Below is a small trained network, with its code and all its weights. Each question gives an input and a target symbol and asks what happens when units are switched off, that is, made to give their printed mean instead of their output.

import numpy as np


def w(rows, s, z=0):
    codes = np.array(rows[::2]) - 128.0
    scale = np.full(codes.shape[1], s)
    scale[-1] = z or s
    return codes * scale


def norm(h):
    return h / np.sqrt((h * h).mean(-1, keepdims=True) + 1e-5)


def f(y):
    return np.maximum(y, 0)


def softmax(a):
    e = np.exp(a - a.max(-1, keepdims=True))
    return e / e.sum(-1, keepdims=True)


def log_softmax(a):
    a = a - a.max(-1, keepdims=True)
    return a - np.log(np.exp(a).sum(-1, keepdims=True))


def net(x, mask):
    ids = ['βγδλμξστφω'.index(c) for c in x.split()]
    T = len(ids)
    res = E[ids] + P[:T]
    u = 0
    for l in range(2):
        q, k, v = (norm(res) @ M[l].T for M in (Q, K, V))
        z = softmax(np.where(np.tri(T) > 0, q @ k.T / 3**0.5, -1e9)) @ v
        res = res + np.where(mask[u], z, O[l][:, -1]) @ O[l][:, :-1]
        u += 1
        y = f(norm(res) @ A[l][:, :-1].T + A[l][:, -1])
        res = res + np.where(mask[u : u + 8], y, B[l][:, -1]) @ B[l][:, :-1]
        u += 8
    return log_softmax(norm(res)[-1] @ U[:, :-1].T + U[:, -1])


Q, K, V, O, A, B = {}, {}, {}, {}, {}, {}
E = w([
[167,130,131,156,81,154,180,120,169],'β',
[101,120,159,101,129,151,85,115,113],'γ',
[88,86,150,113,140,119,73,120,89],'δ',
[163,138,148,146,69,72,104,176,54],'λ',
[126,111,177,66,110,180,77,145,154],'μ',
[180,150,124,153,109,83,66,197,203],'ξ',
[112,80,62,129,159,168,207,102,81],'σ',
[108,124,5,151,125,117,154,155,83],'τ',
[189,93,136,87,126,159,191,147,176],'φ',
[78,85,67,87,219,121,137,121,80],'ω',
],0.022)
P = w([
[136,88,106,139,76,120,121,6,147],'0',
[171,189,109,55,130,89,107,53,169],'1',
[198,116,102,145,149,180,41,64,131],'2',
[106,59,121,116,62,121,99,85,140],'3',
[96,188,124,73,115,66,150,112,179],'4',
[194,110,115,159,162,189,63,126,108],'5',
[92,60,122,111,74,129,112,141,130],'6',
[74,195,142,94,126,84,176,163,171],'7',
[186,118,128,168,174,193,89,185,100],'8',
[82,73,127,110,78,155,132,195,125],'9',
[59,221,139,145,118,69,184,197,173],'10',
[194,146,113,156,179,201,74,228,91],'11',
],0.018)
Q[0] = w([
[137,87,63,93,1,148,105,190,126],'L0H0',
[165,225,198,110,184,67,164,46,101],'L0H0',
[235,182,138,158,168,165,136,152,57],'L0H0',
],0.01)
K[0] = w([
[135,138,133,101,165,142,150,248,106],'L0H0',
[167,118,144,137,85,94,90,7,109],'L0H0',
[145,171,97,150,63,126,122,111,106],'L0H0',
],0.015)
V[0] = w([
[102,133,167,63,199,252,179,102,208],'L0H0',
[73,127,164,219,70,87,149,52,42],'L0H0',
[162,72,104,175,238,81,218,119,231],'L0H0',
],0.0041)
O[0] = w([
[223,170,144,107,233,2,146,121,95,3],'L0H0',
[4,199,154,225,107,178,82,96,155,100],'L0H0',
[141,129,43,29,140,35,75,134,148,50],'L0H0',
],0.0058,0.0027)
A[0] = w([
[142,152,137,65,142,192,107,139,131,18],'L0N0',
[184,123,119,169,68,115,157,137,173,72],'L0N1',
[203,173,113,92,206,117,125,143,130,142],'L0N2',
[116,209,144,131,99,91,92,145,145,181],'L0N3',
[110,107,95,139,189,137,149,95,126,12],'L0N4',
[90,247,128,88,128,133,144,80,152,150],'L0N5',
[184,123,133,133,157,69,110,135,69,253],'L0N6',
[74,100,161,101,93,119,140,134,167,61],'L0N7',
],0.012,0.0052)
B[0] = w([
[214,56,86,131,161,68,159,99,93,167],'L0N0',
[47,131,118,68,151,152,32,103,70,209],'L0N1',
[2,138,175,239,102,136,137,110,105,200],'L0N2',
[157,46,148,102,95,104,157,151,133,254],'L0N3',
[168,82,247,124,123,137,90,142,137,157],'L0N4',
[227,149,145,75,192,90,217,98,181,221],'L0N5',
[202,156,104,56,115,236,129,107,198,242],'L0N6',
[86,115,140,198,111,148,193,116,80,187],'L0N7',
],0.0089,0.0061)
Q[1] = w([
[113,72,130,151,132,179,117,118,108],'L1H0',
[97,163,172,74,132,24,202,71,168],'L1H0',
[70,2,67,41,10,110,145,166,99],'L1H0',
],0.015)
K[1] = w([
[116,150,104,111,99,111,144,248,95],'L1H0',
[107,70,165,108,153,136,143,9,129],'L1H0',
[91,121,148,109,224,178,175,213,136],'L1H0',
],0.017)
V[1] = w([
[101,143,217,78,142,139,100,142,91],'L1H0',
[51,95,107,126,253,121,75,113,208],'L1H0',
[128,116,103,97,159,174,208,72,27],'L1H0',
],0.011)
O[1] = w([
[76,164,172,33,112,253,53,68,128,105],'L1H0',
[1,76,77,130,241,216,163,207,225,59],'L1H0',
[141,189,35,158,186,138,84,146,47,252],'L1H0',
],0.0092,0.0028)
A[1] = w([
[72,127,145,64,99,43,155,148,145,179],'L1N0',
[178,157,80,12,166,42,171,123,173,79],'L1N1',
[108,142,110,183,137,125,59,142,95,42],'L1N2',
[183,124,102,99,147,134,102,132,169,110],'L1N3',
[150,146,149,122,201,151,69,141,133,1],'L1N4',
[149,117,195,145,171,159,142,117,160,88],'L1N5',
[54,135,116,148,104,5,190,159,119,124],'L1N6',
[138,171,92,117,158,82,186,148,152,62],'L1N7',
],0.022,0.0064)
B[1] = w([
[141,69,114,163,179,67,152,20,155,194],'L1N0',
[125,188,247,83,156,111,245,117,179,253],'L1N1',
[175,104,166,154,161,124,198,171,145,158],'L1N2',
[112,172,131,151,117,151,174,163,80,189],'L1N3',
[95,87,128,74,82,98,136,93,142,146],'L1N4',
[133,199,128,170,151,58,87,158,168,170],'L1N5',
[124,180,168,177,117,120,30,163,252,194],'L1N6',
[157,86,231,76,108,69,155,88,114,197],'L1N7',
],0.018,0.014)
U = w([
[112,176,150,87,119,126,186,113,138,94],'β',
[142,87,130,80,141,75,120,94,166,106],'γ',
[127,166,126,142,141,123,76,148,182,170],'δ',
[106,191,57,148,109,120,148,95,138,161],'λ',
[100,142,76,76,139,156,107,132,140,250],'μ',
[94,118,175,175,115,209,144,120,136,2],'ξ',
[108,181,130,164,172,167,112,91,112,90],'σ',
[6,155,134,170,72,43,124,131,47,151],'τ',
[144,122,95,150,156,87,149,160,96,140],'φ',
[218,138,122,65,138,192,67,99,145,154],'ω',
],0.013,0.0056)

Each question gives the input, a string of symbols that net reads in full, and the target symbol t.
The units are the heads (3 rows each of Q, K, V and O) and the neurons (one row each of A and B). Each row of codes is followed by its name. A weight is (code - 128) times the scale printed after its matrix; where a second scale follows, it is the last column's (O, A, B and U).
mask holds one flag per unit, layer by layer, with each layer's heads first. A switched-off unit (its flag False) gives its mean, the last column of its rows in O or B, instead of its output. The means were averaged over made-up inputs and are rounded, as every weight is.
A unit's drop is (log p(t) with every unit on - log p(t) with that unit switched off) / (log p(t) with every unit on - log p(t) with every unit switched off).
The circuit of an input: a set's keep is (log p(t) with only the set's units on - log p(t) with every unit switched off) / (log p(t) with every unit on - log p(t) with every unit switched off). Starting from the 12 units with the biggest drops (on a tie, the unit counted first), units are removed one at a time, each time the one whose removal leaves the highest keep (on an exact tie, the one counted first), for as long as the keep stays at least 0.8.
circuit, biggest first: the units of the circuit, biggest drop first
unit that matters most: the unit with the biggest drop
top k neurons: the k neurons with the biggest drops, biggest first
top k neurons in layer l: the k neurons of layer l with the biggest drops, biggest first
input ξ γ λ δ μ λ γ λ μ, target ω: circuit, biggest first	(L1H0, L1N1)
input γ μ ω β σ λ β δ γ γ λ, target γ: unit that matters most	L1N0
input β β λ λ λ, target δ: top 3 neurons in layer 0	(L0N5, L0N6, L0N7)
input ω τ μ μ ξ μ, target δ: circuit, biggest first	(L1N5, L1N1)
input φ δ λ λ, target τ: circuit, biggest first	(L0H0, L1N1)
input λ γ β ξ μ ξ β, target γ: circuit, biggest first	(L0N0, L1H0, L1N0, L1N1)
input σ λ σ, target ω: circuit, biggest first	(L1N1, L1N0)
input ω ξ ξ ω, target μ: circuit, biggest first	(L1H0, L1N1, L1N0)
input λ τ μ σ φ ω σ μ β, target φ: top 4 neurons	(L0N1, L0N2, L1N2, L1N1)
input φ β φ, target λ: top 2 neurons	(L0N2, L1N1)
input λ λ δ, target ω: circuit, biggest first	(L1N1, L1N0)
input τ β σ σ τ β φ ω ξ δ ω δ, target δ: top 2 neurons	(L1N5, L1N1)
input μ φ λ ξ, target β: circuit, biggest first	(L0H0, L1N3, L1N1)
input γ β δ ω δ λ, target ω: circuit, biggest first	(L1N1, L0N6)
input φ λ τ β, target δ: unit that matters most	L1H0
input φ δ δ λ τ γ δ φ ω, target φ: circuit, biggest first	(L1H0, L1N1)
input λ τ δ ξ ξ δ λ λ μ γ, target ω: circuit, biggest first	(L0H0, L1N1, L1H0)
input σ μ δ γ τ μ, target φ: top 2 neurons	(L1N1, L0N5)
input φ λ λ δ ξ σ σ, target φ: circuit, biggest first	(L1H0, L1N1)
input σ λ τ ω ξ λ γ ξ σ λ, target φ: circuit, biggest first	(L1H0, L1N1, L1N2)
input σ ξ ξ, target δ: top 2 neurons in layer 0	(L0N2, L0N6)
input ξ μ φ, target δ: unit that matters most	L1N5
input δ τ ξ β φ ω, target δ: top 3 neurons	(L0N5, L1N5, L1N1)
input ξ δ δ τ γ δ μ φ β, target φ: circuit, biggest first	(L1H0, L1N1, L1N6)
input ω σ λ μ λ ξ γ λ σ γ δ ω, target ω: circuit, biggest first	(L1H0, L1N1)
input φ λ τ δ τ λ β β γ λ, target τ: top 2 neurons	(L1N1, L0N0)
input ξ λ β γ, target τ: top 2 neurons	(L1N1, L0N6)
input β φ λ ξ δ γ φ ω ω, target δ: top neuron	(L1N5)
input σ φ φ, target λ: top 4 neurons	(L0N2, L0N6, L1N1, L0N4)
input γ τ τ σ λ λ μ σ τ μ λ, target δ: top 2 neurons	(L1N6, L1N1)
